Below is a small trained network, with its code and all its weights. Each question gives an input and a class and asks what happens when units are switched off, that is, made to give their printed mean instead of their output.

import numpy as np


def w(rows, s, z=0):
    codes = np.array(rows[::2]) - 128.0
    scale = np.full(codes.shape[1], s)
    scale[-1] = z or s
    return codes * scale


def norm(h):
    return h / np.sqrt((h * h).mean(-1, keepdims=True) + 1e-5)


def f(y):
    return y / 2 * (1 + np.tanh(0.7978845608 * (y + 0.044715 * y**3)))


def log_softmax(a):
    a = a - a.max(-1, keepdims=True)
    return a - np.log(np.exp(a).sum(-1, keepdims=True))


def net(x, mask):
    res = np.array(x, float).reshape(1, 4) / 4 @ E
    u = 0
    for l in range(4):
        y = f(norm(res) @ A[l][:, :-1].T + A[l][:, -1])
        res = res + np.where(mask[u : u + 3], y, B[l][:, -1]) @ B[l][:, :-1]
        u += 3
    return log_softmax(norm(res)[-1] @ U[:, :-1].T + U[:, -1])


A, B = {}, {}
E = w([
[182,100,90,178,195,130,193],'x0',
[145,200,151,79,149,100,167],'x1',
[65,253,156,124,98,98,157],'x2',
[122,189,182,212,229,139,88],'x3',
],0.0012)
A[0] = w([
[206,205,178,76,228,91,154,60],'0.n0',
[36,163,158,132,21,104,2,2],'0.n1',
[115,73,81,44,23,102,153,41],'0.n2',
],0.0022,0.00076)
B[0] = w([
[131,173,30,33,252,227,106,162],'0.n0',
[44,91,114,147,231,209,141,203],'0.n1',
[150,104,70,37,146,103,88,254],'0.n2',
],0.0022,0.00092)
A[1] = w([
[81,195,176,163,179,183,12,115],'1.n0',
[77,54,173,123,125,205,4,11],'1.n1',
[118,133,18,188,107,144,89,167],'1.n2',
],0.0021,0.0011)
B[1] = w([
[93,19,239,46,84,142,99,254],'1.n0',
[13,215,191,194,163,32,27,164],'1.n1',
[173,215,149,131,204,176,251,219],'1.n2',
],0.0017,0.00043)
A[2] = w([
[164,135,82,101,193,162,159,253],'2.n0',
[107,248,211,111,167,167,201,147],'2.n1',
[225,54,119,255,203,84,128,133],'2.n2',
],0.0026,0.00057)
B[2] = w([
[23,190,204,104,146,232,27,227],'2.n0',
[246,143,108,215,140,68,12,255],'2.n1',
[152,2,190,233,2,237,208,242],'2.n2',
],0.0021,0.00092)
A[3] = w([
[149,204,150,114,130,2,110,2],'3.n0',
[137,93,64,18,51,103,147,24],'3.n1',
[63,153,152,195,167,154,127,188],'3.n2',
],0.0044,0.0012)
B[3] = w([
[144,92,175,253,68,117,136,157],'3.n0',
[214,76,12,143,187,56,27,254],'3.n1',
[127,114,62,51,81,82,174,176],'3.n2',
],0.0042,0.0027)
U = w([
[23,113,194,64,97,98,56,155],'0',
[65,140,74,81,84,80,207,5],'1',
[161,228,178,235,74,69,123,177],'2',
[212,74,2,98,147,55,32,214],'3',
[173,179,78,109,153,177,209,13],'4',
[165,15,166,190,90,221,208,182],'5',
[174,200,182,60,223,199,81,107],'6',
],0.0086,0.0028)

Each question gives the input, the list of numbers given to net, and the class t.
The units are the neurons (one row each of A and B). Each row of codes is followed by its name. A weight is (code - 128) times the scale printed after its matrix; where a second scale follows, it is the last column's (A, B and U).
mask holds one flag per neuron, layer by layer. A switched-off neuron (its flag False) gives its mean, the last column of its row in B, instead of its output. The means were averaged over made-up inputs and are rounded, as every weight is.
A unit's drop is (log p(t) with every unit on - log p(t) with that unit switched off) / (log p(t) with every unit on - log p(t) with every unit switched off).
The circuit of an input: a set's keep is (log p(t) with only the set's units on - log p(t) with every unit switched off) / (log p(t) with every unit on - log p(t) with every unit switched off). Starting from all 12 units, units are removed one at a time, each time the one whose removal leaves the highest keep (on an exact tie, the one counted first), for as long as the keep stays at least 0.8.
units of the circuit, in order: the units of the circuit, biggest drop first
unit that matters most: the unit with the biggest drop
k most important neurons: the k neurons with the biggest drops, biggest first
k most important neurons of layer l: the k neurons of layer l with the biggest drops, biggest first
input [-4,4,3,0], class 2: units of the circuit, in order	3.n0
input [-5,-3,0,-1], class 0: 3 most important neurons	0.n1, 3.n1, 1.n1
input [-1,-1,-2,1], class 5: 2 most important neurons	3.n1, 0.n0
input [3,3,8,-5], class 2: 2 most important neurons of layer 2	2.n1, 2.n2
input [-4,-1,-1,7], class 0: units of the circuit, in order	3.n1, 3.n2
input [-4,-8,6,-1], class 1: 4 most important neurons	3.n2, 0.n1, 3.n1, 2.n0
input [-3,-7,7,-2], class 1: units of the circuit, in order	0.n1, 3.n2, 3.n1
input [1,0,6,1], class 2: units of the circuit, in order	2.n1, 3.n1
input [6,-6,1,-4], class 5: 2 most important neurons	2.n2, 3.n1
input [6,6,-3,4], class 6: 4 most important neurons	0.n0, 3.n1, 3.n0, 2.n0
input [7,-3,7,0], class 2: 3 most important neurons	2.n1, 3.n1, 0.n1
input [-8,-4,-6,-1], class 0: units of the circuit, in order	1.n1, 3.n1
input [5,7,3,-3], class 2: 4 most important neurons	3.n0, 0.n1, 2.n1, 3.n1
input [8,2,8,-5], class 2: units of the circuit, in order	3.n0, 2.n1, 3.n1
input [5,8,-6,7], class 6: 4 most important neurons	0.n0, 3.n1, 3.n0, 2.n0
input [-4,6,5,1], class 2: 2 most important neurons	3.n0, 2.n1
input [6,1,2,3], class 4: units of the circuit, in order	3.n1, 3.n2
input [8,-2,7,-2], class 4: 3 most important neurons	1.n1, 3.n1, 1.n0
input [2,-7,8,2], class 1: units of the circuit, in order	3.n2, 3.n1
input [-5,0,1,6], class 0: units of the circuit, in order	3.n1, 1.n0
input [8,6,-2,4], class 4: units of the circuit, in order	3.n1
input [6,-1,-2,-4], class 5: units of the circuit, in order	2.n2, 3.n1
input [6,0,1,7], class 4: 3 most important neurons	0.n0, 3.n1, 3.n0
input [8,-6,-1,4], class 5: unit that matters most	2.n2
